Below are the code and all the weights of a small trained network. Each question names an input and a target symbol and asks about switching units off, where a switched-off unit gives its printed mean instead of its output.

import numpy as np


def w(rows, s, z=0):
    codes = np.array(rows[::2]) - 128.0
    scale = np.full(codes.shape[1], s)
    scale[-1] = z or s
    return codes * scale


def f(y):
    return y / 2 * (1 + np.tanh(0.7978845608 * (y + 0.044715 * y**3)))


def softmax(a):
    e = np.exp(a - a.max(-1, keepdims=True))
    return e / e.sum(-1, keepdims=True)


def log_softmax(a):
    a = a - a.max(-1, keepdims=True)
    return a - np.log(np.exp(a).sum(-1, keepdims=True))


def net(x, mask):
    ids = ['ΔΘΛΠΣΦΨΩβγζημξτ'.index(c) for c in x.split()]
    T = len(ids)
    res = E[ids] + P[:T]
    r = res
    for j in range(2):
        rows = slice(2 * j, 2 * j + 2)
        q, k, v = (r @ M[0][rows].T for M in (Q, K, V))
        z = softmax(np.where(np.tri(T) > 0, q @ k.T / 2**0.5, -1e9)) @ v
        o = O[0][rows]
        res = res + np.where(mask[j], z, o[:, -1]) @ o[:, :-1]
    y = f(res @ A[0][:, :-1].T + A[0][:, -1])
    res = res + np.where(mask[2:14], y, B[0][:, -1]) @ B[0][:, :-1]
    return log_softmax(res[-1] @ U[:, :-1].T + U[:, -1])


Q, K, V, O, A, B = {}, {}, {}, {}, {}, {}
E = w([
[110,99,142,99],'Δ',
[142,83,174,185],'Θ',
[129,105,160,200],'Λ',
[191,127,141,188],'Π',
[103,179,108,249],'Σ',
[140,67,184,192],'Φ',
[181,143,130,172],'Ψ',
[16,129,117,178],'Ω',
[74,180,97,133],'β',
[191,155,117,146],'γ',
[57,182,102,180],'ζ',
[137,87,173,189],'η',
[14,82,150,77],'μ',
[31,93,218,219],'ξ',
[52,186,102,203],'τ',
],0.019)
P = w([
[62,254,241,168],'0',
[93,233,228,126],'1',
[95,214,211,130],'2',
[104,195,195,127],'3',
[107,178,179,136],'4',
[113,156,164,143],'5',
[110,138,146,145],'6',
[117,124,128,149],'7',
[114,104,112,154],'8',
[118,83,96,153],'9',
[122,66,78,154],'10',
[128,50,59,142],'11',
[137,27,37,105],'12',
[143,31,55,187],'13',
],0.008)
Q[0] = w([
[170,144,135,120],'H0',
[116,94,132,136],'H0',
[204,57,190,128],'H1',
[49,252,74,198],'H1',
],0.017)
K[0] = w([
[77,249,139,48],'H0',
[125,41,156,129],'H0',
[113,221,230,140],'H1',
[138,59,22,147],'H1',
],0.011)
V[0] = w([
[94,188,85,220],'H0',
[143,183,135,43],'H0',
[121,61,236,204],'H1',
[254,97,60,219],'H1',
],0.0082)
O[0] = w([
[197,115,167,167,246],'H0',
[135,120,5,72,74],'H0',
[175,56,241,56,141],'H1',
[156,254,206,81,2],'H1',
],0.0066,0.0075)
A[0] = w([
[140,38,157,100,124],'N0',
[183,122,171,111,116],'N1',
[99,174,117,106,62],'N2',
[156,184,126,198,83],'N3',
[112,106,121,77,99],'N4',
[76,150,157,134,65],'N5',
[190,136,80,93,46],'N6',
[250,133,98,120,190],'N7',
[109,187,146,100,170],'N8',
[119,217,126,64,154],'N9',
[84,182,104,126,1],'N10',
[148,116,122,147,221],'N11',
],0.015,0.0081)
B[0] = w([
[146,197,100,106,254],'N0',
[100,106,86,213,154],'N1',
[104,198,126,87,123],'N2',
[183,148,32,68,236],'N3',
[116,126,117,78,130],'N4',
[62,124,157,83,164],'N5',
[171,166,60,220,124],'N6',
[77,98,119,63,171],'N7',
[152,139,232,134,153],'N8',
[156,194,224,94,136],'N9',
[59,252,91,98,138],'N10',
[149,129,155,114,253],'N11',
],0.012,0.0068)
U = w([
[200,81,153,208,161],'Δ',
[182,163,84,177,199],'Θ',
[143,139,132,149,151],'Λ',
[114,114,169,129,162],'Π',
[58,1,103,209,8],'Σ',
[160,76,114,90,203],'Φ',
[132,162,136,116,70],'Ψ',
[124,198,123,104,14],'Ω',
[166,100,105,105,156],'β',
[82,108,116,61,160],'γ',
[73,207,26,176,2],'ζ',
[112,125,152,134,133],'η',
[171,135,176,85,88],'μ',
[123,147,108,140,69],'ξ',
[102,69,200,122,142],'τ',
],0.015,0.0085)

Each question gives the input, a string of symbols that net reads in full, and the target symbol t.
The units are the heads (2 rows each of Q, K, V and O) and the neurons (one row each of A and B). Each row of codes is followed by its name. A weight is (code - 128) times the scale printed after its matrix; where a second scale follows, it is the last column's (O, A, B and U).
mask holds one flag per unit, heads first, then neurons. A switched-off unit (its flag False) gives its mean, the last column of its rows in O or B, instead of its output. The means were averaged over made-up inputs and are rounded, as every weight is.
A unit's drop is (log p(t) with every unit on - log p(t) with that unit switched off) / (log p(t) with every unit on - log p(t) with every unit switched off).
The circuit of an input: a set's keep is (log p(t) with only the set's units on - log p(t) with every unit switched off) / (log p(t) with every unit on - log p(t) with every unit switched off). Starting from the 12 units with the biggest drops (on a tie, the unit counted first), units are removed one at a time, each time the one whose removal leaves the highest keep (on an exact tie, the one counted first), for as long as the keep stays at least 0.8.
units of the circuit, in order: the units of the circuit, biggest drop first
which heads matter: for each layer, one digit per head in row order, 1 if its drop is at least 0.15 and else 0, layers parted by /
drop of u: that unit's drop, to one decimal
input τ β Π Θ β β β Π μ Π β Ω β γ, target Φ: units of the circuit, in order -> (N7)
input β ζ β β Π, target Φ: units of the circuit, in order -> (N7; H0)
input τ β τ β Ω τ Ω β Θ β β β Φ β, target τ: which heads matter -> 01
input Θ Ω Θ Λ β τ β μ μ ζ, target Σ: which heads matter -> 01
input β Π τ β Λ β Ω, target Σ: which heads matter -> 00
input β μ μ τ γ β, target Ω: units of the circuit, in order -> (H1; N9; N10)
input τ Π τ μ μ β, target Σ: units of the circuit, in order -> (H1; N0)
input τ τ β, target Θ: units of the circuit, in order -> (H0; N7)
input β β γ β τ γ Θ μ Π τ Ω β ξ, target τ: units of the circuit, in order -> (H0; N5; N1)
input μ ξ Θ τ β Λ Ψ τ η τ Π τ Λ, target Θ: units of the circuit, in order -> (N0; H1; N1)
input β β Π τ, target μ: units of the circuit, in order -> (H1; N8)
input β τ μ Ω β β τ γ β, target Ω: units of the circuit, in order -> (H1; N9)
input τ τ τ, target Θ: units of the circuit, in order -> (H0; N3)
input μ μ β β ξ Θ τ τ γ η Λ Θ, target Θ: units of the circuit, in order -> (N0)
input Ω Φ β μ Λ β β τ ξ, target τ: units of the circuit, in order -> (N5; H0)
input τ ξ β Θ β τ Σ τ μ Λ β Θ, target Θ: drop of N1 -> 0.6
input μ β Π β, target μ: drop of N8 -> 0.3
input Ψ μ γ Λ β β β Λ Θ Π, target Φ: drop of N7 -> 1.2
input β Λ γ Σ γ β β β β β μ β, target Σ: drop of H1 -> 0.1
input β μ τ τ β η β β τ β η Ψ, target Φ: units of the circuit, in order -> (N7)
